Below are the code and all the weights of a small trained network. Each question names an input and a class and asks about switching units off, where a switched-off unit gives its printed mean instead of its output.

import numpy as np


def w(rows, s, z=0):
    codes = np.array(rows[::2]) - 128.0
    scale = np.full(codes.shape[1], s)
    scale[-1] = z or s
    return codes * scale


def norm(h):
    return h / np.sqrt((h * h).mean(-1, keepdims=True) + 1e-5)


def f(y):
    return np.maximum(y, 0)


def log_softmax(a):
    a = a - a.max(-1, keepdims=True)
    return a - np.log(np.exp(a).sum(-1, keepdims=True))


def net(x, mask):
    res = np.array(x, float).reshape(1, 8) / 4 @ E
    u = 0
    for l in range(2):
        y = f(norm(res) @ A[l][:, :-1].T + A[l][:, -1])
        res = res + np.where(mask[u : u + 4], y, B[l][:, -1]) @ B[l][:, :-1]
        u += 4
    return log_softmax(norm(res)[-1] @ U[:, :-1].T + U[:, -1])


A, B = {}, {}
E = w([
[176,151,155,153,214,170,115,163,23,141,157],'x0',
[177,75,158,136,121,149,186,93,111,170,149],'x1',
[149,111,124,170,103,106,182,135,168,126,130],'x2',
[141,120,85,146,94,88,97,183,58,87,203],'x3',
[120,133,158,159,115,116,178,171,62,78,172],'x4',
[201,129,158,113,150,94,160,152,139,80,61],'x5',
[61,167,61,167,221,112,125,255,95,160,138],'x6',
[74,187,63,153,179,191,183,177,107,130,88],'x7',
],0.0082)
A[0] = w([
[238,2,116,195,87,108,65,149,89,17,167,76],'L0N0',
[159,8,226,155,62,126,41,44,168,80,170,91],'L0N1',
[177,111,173,109,37,60,118,123,142,120,13,2],'L0N2',
[19,119,34,237,34,99,175,196,136,120,206,56],'L0N3',
],0.005,0.0027)
B[0] = w([
[123,127,98,85,206,154,80,24,100,160,44,215],'L0N0',
[156,166,170,78,92,104,108,71,160,181,255,254],'L0N1',
[206,120,91,75,73,68,132,104,136,119,88,188],'L0N2',
[55,83,17,229,224,98,165,82,13,36,88,230],'L0N3',
],0.0072,0.0055)
A[1] = w([
[119,106,81,166,56,149,172,89,192,155,116,103],'L1N0',
[195,111,193,162,167,154,254,108,75,135,142,137],'L1N1',
[127,128,124,88,117,89,138,75,203,61,71,88],'L1N2',
[73,121,122,133,150,189,112,90,188,190,118,4],'L1N3',
],0.0096,0.0032)
B[1] = w([
[159,148,139,159,214,130,148,177,100,142,97,219],'L1N0',
[130,135,91,106,84,42,253,213,83,16,131,241],'L1N1',
[120,102,125,113,60,174,137,176,189,162,100,254],'L1N2',
[121,73,111,206,122,169,139,142,133,190,91,185],'L1N3',
],0.013,0.0059)
U = w([
[98,156,196,171,152,156,112,101,186,79,159,7],'0',
[93,162,94,160,236,156,51,132,75,150,90,144],'1',
[145,89,163,88,66,90,66,5,170,166,211,128],'2',
[108,160,196,181,157,161,109,102,197,69,168,6],'3',
[54,134,77,162,160,73,177,166,60,6,135,138],'4',
[123,187,197,98,118,174,92,92,100,107,180,121],'5',
[84,71,96,175,116,195,143,118,187,201,61,132],'6',
[187,117,166,64,68,106,181,153,206,129,84,146],'7',
],0.017,0.021)

Each question gives the input, the list of numbers given to net, and the class t.
The units are the neurons (one row each of A and B). Each row of codes is followed by its name. A weight is (code - 128) times the scale printed after its matrix; where a second scale follows, it is the last column's (A, B and U).
mask holds one flag per neuron, layer by layer. A switched-off neuron (its flag False) gives its mean, the last column of its row in B, instead of its output. The means were averaged over made-up inputs and are rounded, as every weight is.
A unit's drop is (log p(t) with every unit on - log p(t) with that unit switched off) / (log p(t) with every unit on - log p(t) with every unit switched off).
The circuit of an input: a set's keep is (log p(t) with only the set's units on - log p(t) with every unit switched off) / (log p(t) with every unit on - log p(t) with every unit switched off). Starting from all 8 units, units are removed one at a time, each time the one whose removal leaves the highest keep (on an exact tie, the one counted first), for as long as the keep stays at least 0.8.
circuit, biggest first: the units of the circuit, biggest drop first
top k neurons: the k neurons with the biggest drops, biggest first
top k neurons in layer l: the k neurons of layer l with the biggest drops, biggest first
drop when u is switched off: that unit's drop, to one decimal
input [-7,-2,7,-6,-4,1,-3,3], class 6: top 3 neurons : (L1N1 L1N3 L1N0)
input [7,-4,5,1,-6,3,-7,0], class 2: circuit, biggest first : (L0N1 L1N0)
input [7,-4,4,4,2,3,6,-8], class 1: top neuron : (L0N0)
input [-1,-7,8,6,-1,2,-6,-4], class 2: top 2 neurons : (L0N1 L1N1)
input [4,-6,0,4,-6,4,-6,7], class 7: top 3 neurons in layer 1 : (L1N3 L1N0 L1N2)
input [6,0,-8,-4,-5,-4,-5,2], class 6: top 2 neurons in layer 1 : (L1N3 L1N0)
input [2,-8,-7,8,0,7,-1,0], class 1: top 3 neurons : (L1N1 L0N0 L0N3)
input [-1,-1,-8,-6,-7,0,7,7], class 6: top 2 neurons in layer 0 : (L0N3 L0N0)
input [1,-1,-2,1,0,-3,-3,2], class 6: top 3 neurons in layer 0 : (L0N2 L0N3 L0N1)
input [5,-5,-2,-2,5,-2,-6,0], class 5: top 2 neurons : (L0N3 L0N1)
input [-6,-8,-7,3,6,7,-3,6], class 7: top 2 neurons in layer 1 : (L1N2 L1N1)
input [5,6,4,7,-8,2,-3,-2], class 2: top 2 neurons in layer 0 : (L0N0 L0N1)
input [-1,-2,0,3,-6,-2,4,1], class 1: top 2 neurons : (L1N1 L0N2)
input [2,2,3,-8,3,-2,-1,8], class 4: circuit, biggest first : (L1N1)
input [1,-2,0,1,2,8,-5,-8], class 2: top 2 neurons in layer 1 : (L1N1 L1N0)
input [1,6,6,6,-4,-8,-6,6], class 4: drop when L0N0 is switched off : 0.0
input [1,3,-6,8,-8,2,0,-3], class 2: drop when L1N0 is switched off : 0.1
input [4,-3,-1,2,-4,5,0,2], class 1: drop when L0N3 is switched off : 0.3
